Below are the code and all the weights of a small trained network. Each question names an input and a class and asks about switching units off, where a switched-off unit gives its printed mean instead of its output.

import numpy as np


def w(rows, s, z=0):
    codes = np.array(rows[::2]) - 128.0
    scale = np.full(codes.shape[1], s)
    scale[-1] = z or s
    return codes * scale


def f(y):
    return np.maximum(y, 0)


def log_softmax(a):
    a = a - a.max(-1, keepdims=True)
    return a - np.log(np.exp(a).sum(-1, keepdims=True))


def net(x, mask):
    res = np.array(x, float).reshape(1, 3) / 4 @ E
    y = f(res @ A[0][:, :-1].T + A[0][:, -1])
    res = res + np.where(mask, y, B[0][:, -1]) @ B[0][:, :-1]
    return log_softmax(res[-1] @ U[:, :-1].T + U[:, -1])


A, B = {}, {}
E = w([
[166,26,234,114,162,94,27,8,165,162],'x0',
[193,166,215,236,110,63,193,108,203,43],'x1',
[75,76,255,43,166,87,195,197,57,41],'x2',
],0.0083)
A[0] = w([
[161,125,167,216,136,79,181,60,186,48,115],'neuron 0',
[135,121,112,167,115,167,122,115,142,148,84],'neuron 1',
[154,190,132,182,73,99,198,141,152,59,102],'neuron 2',
[174,42,189,87,154,86,59,37,180,158,85],'neuron 3',
[90,89,87,43,134,176,102,147,100,194,50],'neuron 4',
[112,172,82,145,108,167,170,202,84,108,53],'neuron 5',
[172,162,57,205,68,178,73,80,168,190,117],'neuron 6',
[177,129,184,195,100,105,160,173,174,105,74],'neuron 7',
[107,205,81,142,90,151,190,212,128,123,57],'neuron 8',
[112,159,92,138,131,118,163,183,128,127,247],'neuron 9',
[165,190,75,185,99,139,88,89,135,187,87],'neuron 10',
[156,60,220,138,201,74,15,53,112,172,126],'neuron 11',
[213,187,201,208,122,79,175,132,190,92,70],'neuron 12',
[154,109,137,112,110,132,147,93,139,130,255],'neuron 13',
[72,100,183,83,192,78,166,142,87,86,75],'neuron 14',
[77,237,45,139,71,157,254,220,79,99,83],'neuron 15',
[147,164,81,166,75,149,102,118,207,204,102],'neuron 16',
[48,141,103,20,128,176,63,132,67,187,86],'neuron 17',
[134,166,97,133,119,118,66,124,169,117,77],'neuron 18',
[89,81,61,49,188,228,64,159,61,183,133],'neuron 19',
[131,108,169,55,138,66,164,149,55,96,166],'neuron 20',
[68,72,191,53,167,96,161,187,76,62,74],'neuron 21',
[83,123,207,71,160,123,180,159,81,67,116],'neuron 22',
[72,116,213,91,155,84,167,194,90,98,53],'neuron 23',
[145,19,157,111,163,104,83,52,159,139,52],'neuron 24',
[123,157,86,157,112,156,124,108,170,175,75],'neuron 25',
],0.0078,0.012)
B[0] = w([
[132,127,93,124,125,81,132,83,71,104,205],'neuron 0',
[150,113,110,137,144,141,126,120,118,133,140],'neuron 1',
[156,129,100,113,122,97,123,103,80,92,189],'neuron 2',
[155,164,111,65,92,164,159,173,129,100,220],'neuron 3',
[245,114,73,129,151,69,112,101,68,66,179],'neuron 4',
[185,129,117,92,97,157,138,162,99,105,168],'neuron 5',
[172,92,175,185,170,164,95,139,163,181,217],'neuron 6',
[168,116,105,124,136,92,124,111,64,104,166],'neuron 7',
[189,135,116,86,91,161,150,175,111,114,179],'neuron 8',
[31,187,177,113,114,134,143,96,197,158,233],'neuron 9',
[208,69,141,170,172,159,101,157,135,143,181],'neuron 10',
[130,172,125,71,74,171,167,158,147,115,246],'neuron 11',
[184,119,78,125,145,73,106,98,55,88,194],'neuron 12',
[25,177,169,145,123,123,146,91,175,170,238],'neuron 13',
[183,108,134,172,161,158,85,149,134,151,185],'neuron 14',
[177,145,136,67,80,161,163,168,115,109,235],'neuron 15',
[158,99,169,161,168,148,90,145,141,148,187],'neuron 16',
[164,134,81,142,124,70,123,83,63,88,208],'neuron 17',
[163,102,126,135,143,136,123,137,108,127,141],'neuron 18',
[114,135,120,138,133,58,128,69,84,98,241],'neuron 19',
[113,119,151,173,154,148,124,123,159,168,218],'neuron 20',
[183,83,147,185,157,159,101,145,130,168,209],'neuron 21',
[145,101,151,172,154,152,86,133,151,164,211],'neuron 22',
[197,80,139,157,160,149,88,146,134,146,186],'neuron 23',
[207,132,118,71,79,162,144,169,110,112,186],'neuron 24',
[168,93,145,153,146,142,111,151,106,138,155],'neuron 25',
],0.011,0.014)
U = w([
[142,79,136,208,166,175,111,143,146,158,99],'0',
[138,162,122,35,97,179,148,164,126,116,76],'1',
[138,125,105,137,143,1,125,84,79,102,105],'2',
[38,190,150,143,134,113,141,78,205,161,254],'3',
[101,106,99,127,145,114,133,143,143,116,94],'4',
],0.016,0.0098)

Each question gives the input, the list of numbers given to net, and the class t.
The units are the neurons (one row each of A and B). Each row of codes is followed by its name. A weight is (code - 128) times the scale printed after its matrix; where a second scale follows, it is the last column's (A, B and U).
mask holds one flag per neuron, in row order. A switched-off neuron (its flag False) gives its mean, the last column of its row in B, instead of its output. The means were averaged over made-up inputs and are rounded, as every weight is.
A unit's drop is (log p(t) with every unit on - log p(t) with that unit switched off) / (log p(t) with every unit on - log p(t) with every unit switched off).
unit that matters most: the unit with the biggest drop
top k neurons: the k neurons with the biggest drops, biggest first
drop when u is switched off: that unit's drop, to one decimal
input [5,6,-4], class 2: unit that matters most -> neuron 0
input [3,7,7], class 0: top 3 neurons -> neuron 22; neuron 21; neuron 19
input [-8,-8,8], class 0: top 4 neurons -> neuron 21; neuron 22; neuron 20; neuron 23
input [6,-6,-2], class 1: top 2 neurons -> neuron 11; neuron 3
input [-6,3,-5], class 1: top 2 neurons -> neuron 15; neuron 8
input [-5,6,6], class 0: top 2 neurons -> neuron 22; neuron 19
input [6,5,5], class 1: top 4 neurons -> neuron 11; neuron 3; neuron 6; neuron 24
input [-8,-3,-8], class 0: top 4 neurons -> neuron 6; neuron 10; neuron 16; neuron 11
input [-4,0,4], class 0: top 2 neurons -> neuron 11; neuron 3
input [6,7,-5], class 2: top 3 neurons -> neuron 0; neuron 12; neuron 15
input [8,-4,-6], class 1: top 2 neurons -> neuron 11; neuron 3
input [-5,7,2], class 2: drop when neuron 12 is switched off -> 0.2
input [-3,1,4], class 0: drop when neuron 21 is switched off -> 0.1
input [7,0,-1], class 1: drop when neuron 10 is switched off -> 0.0
input [3,0,1], class 3: unit that matters most -> neuron 15
